Below are the code and all the weights of a small trained network. Each question names an input and a class and asks about switching units off, where a switched-off unit gives its printed mean instead of its output.

import numpy as np


def w(rows, s, z=0):
    codes = np.array(rows[::2]) - 128.0
    scale = np.full(codes.shape[1], s)
    scale[-1] = z or s
    return codes * scale


def f(y):
    return np.maximum(y, 0)


def log_softmax(a):
    a = a - a.max(-1, keepdims=True)
    return a - np.log(np.exp(a).sum(-1, keepdims=True))


def net(x, mask):
    res = np.array(x, float).reshape(1, 3) / 4 @ E
    y = f(res @ A[0][:, :-1].T + A[0][:, -1])
    res = res + np.where(mask, y, B[0][:, -1]) @ B[0][:, :-1]
    return log_softmax(res[-1] @ U[:, :-1].T + U[:, -1])


A, B = {}, {}
E = w([
[156,99,110,71,89,89,115,184,125],'x0',
[131,112,141,102,120,133,81,132,74],'x1',
[72,118,154,134,130,253,87,156,139],'x2',
],0.021)
A[0] = w([
[171,92,132,125,74,88,160,123,115,133],'N0',
[158,108,107,78,90,92,95,178,168,170],'N1',
[99,143,181,166,120,123,131,131,136,179],'N2',
[61,165,125,140,153,172,110,180,130,89],'N3',
[131,136,68,121,96,93,177,158,110,213],'N4',
[109,149,168,115,201,198,42,75,143,145],'N5',
[120,80,176,138,130,169,48,191,109,206],'N6',
[168,108,101,119,109,99,162,131,94,166],'N7',
[141,113,131,108,124,132,90,157,138,28],'N8',
[135,135,135,163,144,85,177,98,123,167],'N9',
[122,175,143,130,150,171,151,103,106,172],'N10',
[122,154,112,140,157,81,181,128,169,193],'N11',
[110,167,141,142,150,155,127,111,119,251],'N12',
[118,112,205,102,124,164,7,160,110,181],'N13',
[107,84,106,89,67,191,79,132,122,158],'N14',
[128,76,88,79,128,106,123,161,95,133],'N15',
],0.014,0.0032)
B[0] = w([
[141,151,120,140,28,111,134,177,86,212],'N0',
[167,159,128,197,91,130,145,209,58,223],'N1',
[120,121,117,124,163,149,122,200,111,169],'N2',
[167,135,135,113,84,109,191,144,121,220],'N3',
[157,152,134,168,55,117,193,134,146,211],'N4',
[147,149,156,177,76,149,143,170,111,249],'N5',
[169,20,200,110,189,128,176,42,234,243],'N6',
[152,86,129,177,31,96,99,162,112,208],'N7',
[129,91,134,132,122,92,144,82,195,160],'N8',
[191,49,156,105,127,167,194,158,139,210],'N9',
[144,120,97,108,126,117,94,154,58,187],'N10',
[123,64,163,75,148,164,126,129,119,215],'N11',
[139,156,118,90,168,155,119,150,62,192],'N12',
[104,29,198,39,229,163,130,86,221,251],'N13',
[202,42,189,96,166,74,182,26,247,227],'N14',
[124,142,82,121,137,166,111,182,83,200],'N15',
],0.011,0.018)
U = w([
[143,119,91,106,181,153,120,116,116,18],'0',
[127,34,163,56,250,156,152,104,176,235],'1',
[96,210,59,144,162,95,70,79,122,30],'2',
[79,153,136,161,157,74,109,101,172,29],'3',
[74,149,17,96,155,114,94,107,147,4],'4',
[146,83,158,138,77,118,233,122,167,65],'5',
[130,162,99,158,74,139,143,179,35,202],'6',
[72,155,91,106,146,115,75,40,161,16],'7',
],0.012,0.0033)

Each question gives the input, the list of numbers given to net, and the class t.
The units are the neurons (one row each of A and B). Each row of codes is followed by its name. A weight is (code - 128) times the scale printed after its matrix; where a second scale follows, it is the last column's (A, B and U).
mask holds one flag per neuron, in row order. A switched-off neuron (its flag False) gives its mean, the last column of its row in B, instead of its output. The means were averaged over made-up inputs and are rounded, as every weight is.
A unit's drop is (log p(t) with every unit on - log p(t) with that unit switched off) / (log p(t) with every unit on - log p(t) with every unit switched off).
unit that matters most: the unit with the biggest drop
top k neurons: the k neurons with the biggest drops, biggest first
drop of u: that unit's drop, to one decimal
input [8,6,1], class 1: unit that matters most : N13
input [5,-6,0], class 6: top 2 neurons : [N6 N14]
input [-4,8,-6], class 6: top 2 neurons : [N6 N14]
input [-5,-6,0], class 1: top 2 neurons : [N1 N0]
input [-5,0,0], class 6: top 3 neurons : [N13 N6 N14]
input [1,1,-5], class 6: top 3 neurons : [N6 N14 N13]
input [-8,-4,1], class 6: top 2 neurons : [N13 N6]
input [3,3,1], class 1: drop of N13 : 0.0
input [5,-6,-8], class 6: drop of N1 : 0.2
input [-8,-8,0], class 1: drop of N7 : 0.2
